Below are the code and all the weights of a small trained network. Each question names an input and a class and asks about switching units off, where a switched-off unit gives its printed mean instead of its output.

import numpy as np


def w(rows, s, z=0):
    codes = np.array(rows[::2]) - 128.0
    scale = np.full(codes.shape[1], s)
    scale[-1] = z or s
    return codes * scale


def norm(h):
    return h / np.sqrt((h * h).mean(-1, keepdims=True) + 1e-5)


def f(y):
    return np.maximum(y, 0)


def log_softmax(a):
    a = a - a.max(-1, keepdims=True)
    return a - np.log(np.exp(a).sum(-1, keepdims=True))


def net(x, mask):
    res = np.array(x, float).reshape(1, 6) / 4 @ E
    u = 0
    for l in range(2):
        y = f(norm(res) @ A[l][:, :-1].T + A[l][:, -1])
        res = res + np.where(mask[u : u + 5], y, B[l][:, -1]) @ B[l][:, :-1]
        u += 5
    return log_softmax(norm(res)[-1] @ U[:, :-1].T + U[:, -1])


A, B = {}, {}
E = w([
[138,3,124,71,66,174,84],'x0',
[2,130,140,113,80,87,182],'x1',
[128,124,129,136,125,130,123],'x2',
[158,47,35,144,161,41,154],'x3',
[103,98,102,242,166,234,183],'x4',
[93,69,241,220,158,58,75],'x5',
],0.0039)
A[0] = w([
[159,56,149,114,87,169,102,177],'0.n1',
[163,164,164,24,113,34,91,87],'0.n2',
[1,114,117,128,79,86,212,253],'0.n3',
[219,114,130,133,184,164,83,204],'0.n4',
[124,75,55,159,155,51,156,24],'0.n5',
],0.0077,0.0013)
B[0] = w([
[44,133,143,116,140,104,218,217],'0.n1',
[116,88,104,253,160,245,189,253],'0.n2',
[202,152,130,184,88,115,89,251],'0.n3',
[109,167,135,179,34,48,123,231],'0.n4',
[232,123,197,2,186,195,149,213],'0.n5',
],0.0065,0.0051)
A[1] = w([
[69,228,254,91,102,210,91,130],'1.n1',
[183,128,117,155,70,112,101,75],'1.n2',
[86,71,142,82,74,119,155,11],'1.n3',
[91,90,217,131,193,100,31,249],'1.n4',
[121,174,33,68,99,181,116,155],'1.n5',
],0.0084,0.0012)
B[1] = w([
[209,78,96,82,149,101,162,253],'1.n1',
[127,104,191,120,48,132,131,196],'1.n2',
[167,248,17,179,118,98,186,186],'1.n3',
[57,165,83,83,169,120,72,203],'1.n4',
[2,74,208,153,177,48,52,205],'1.n5',
],0.0088,0.005)
U = w([
[44,130,144,108,190,66,35,155],'0',
[236,75,139,23,174,102,182,109],'1',
[148,218,88,154,133,93,172,167],'2',
[185,145,167,167,16,80,85,121],'3',
[118,92,143,200,172,205,164,116],'4',
[148,133,160,141,129,106,155,176],'5',
[131,176,161,72,95,203,79,57],'6',
[109,198,138,10,76,245,36,11],'7',
],0.011)

Each question gives the input, the list of numbers given to net, and the class t.
The units are the neurons (one row each of A and B). Each row of codes is followed by its name. A weight is (code - 128) times the scale printed after its matrix; where a second scale follows, it is the last column's (A, B and U).
mask holds one flag per neuron, layer by layer. A switched-off neuron (its flag False) gives its mean, the last column of its row in B, instead of its output. The means were averaged over made-up inputs and are rounded, as every weight is.
A unit's drop is (log p(t) with every unit on - log p(t) with that unit switched off) / (log p(t) with every unit on - log p(t) with every unit switched off).
The circuit of an input: a set's keep is (log p(t) with only the set's units on - log p(t) with every unit switched off) / (log p(t) with every unit on - log p(t) with every unit switched off). Starting from all 10 units, units are removed one at a time, each time the one whose removal leaves the highest keep (on an exact tie, the one counted first), for as long as the keep stays at least 0.8.
units of the circuit, in order: the units of the circuit, biggest drop first
top k neurons: the k neurons with the biggest drops, biggest first
top k neurons in layer l: the k neurons of layer l with the biggest drops, biggest first
input [7,-1,1,-4,3,7], class 0: top neuron in layer 1 -> (1.n4)
input [1,3,-3,8,8,-5], class 1: top 2 neurons -> (0.n5 0.n2)
input [-1,-6,-3,-1,3,-7], class 0: top 3 neurons -> (1.n5 0.n3 0.n2)
input [-7,2,8,-8,3,-2], class 1: top 2 neurons -> (1.n1 0.n2)
input [-6,-4,4,-6,3,-5], class 1: units of the circuit, in order -> (1.n1 0.n2)
input [-4,4,-3,6,3,8], class 0: top 2 neurons in layer 0 -> (0.n2 0.n4)
input [8,-8,2,-2,3,6], class 2: top 3 neurons -> (0.n1 1.n3 0.n3)
input [-6,8,6,-4,-6,2], class 3: top 2 neurons -> (0.n3 0.n5)
input [-3,-7,4,-1,3,7], class 0: top 3 neurons in layer 1 -> (1.n4 1.n3 1.n1)
input [5,-6,-2,-2,-4,-6], class 0: top 2 neurons -> (1.n5 0.n3)
input [-1,6,2,-2,6,-4], class 3: units of the circuit, in order -> (0.n3 0.n2 1.n2)
input [6,-8,3,6,-7,4], class 3: top 3 neurons -> (0.n4 1.n1 1.n2)
input [4,-3,0,-6,6,4], class 1: top 2 neurons in layer 0 -> (0.n2 0.n3)
input [0,1,-4,7,-2,6], class 1: units of the circuit, in order -> (0.n5)
input [-3,-6,0,-6,-2,3], class 1: top 2 neurons -> (1.n1 0.n3)
input [8,6,1,-2,4,-2], class 2: top 3 neurons -> (1.n3 0.n1 0.n2)
input [-3,6,6,1,-3,4], class 3: top 2 neurons in layer 0 -> (0.n3 0.n1)
input [-5,-4,5,-5,-4,-3], class 1: top 3 neurons -> (1.n1 0.n3 1.n3)
input [1,5,-3,-4,-6,2], class 4: top 2 neurons -> (0.n2 0.n4)
input [8,-2,5,7,-6,-5], class 2: top 3 neurons in layer 1 -> (1.n3 1.n1 1.n2)
input [-7,-6,4,-8,-2,-8], class 0: units of the circuit, in order -> (1.n5)
input [7,0,-1,6,6,6], class 2: top 3 neurons in layer 1 -> (1.n3 1.n5 1.n1)
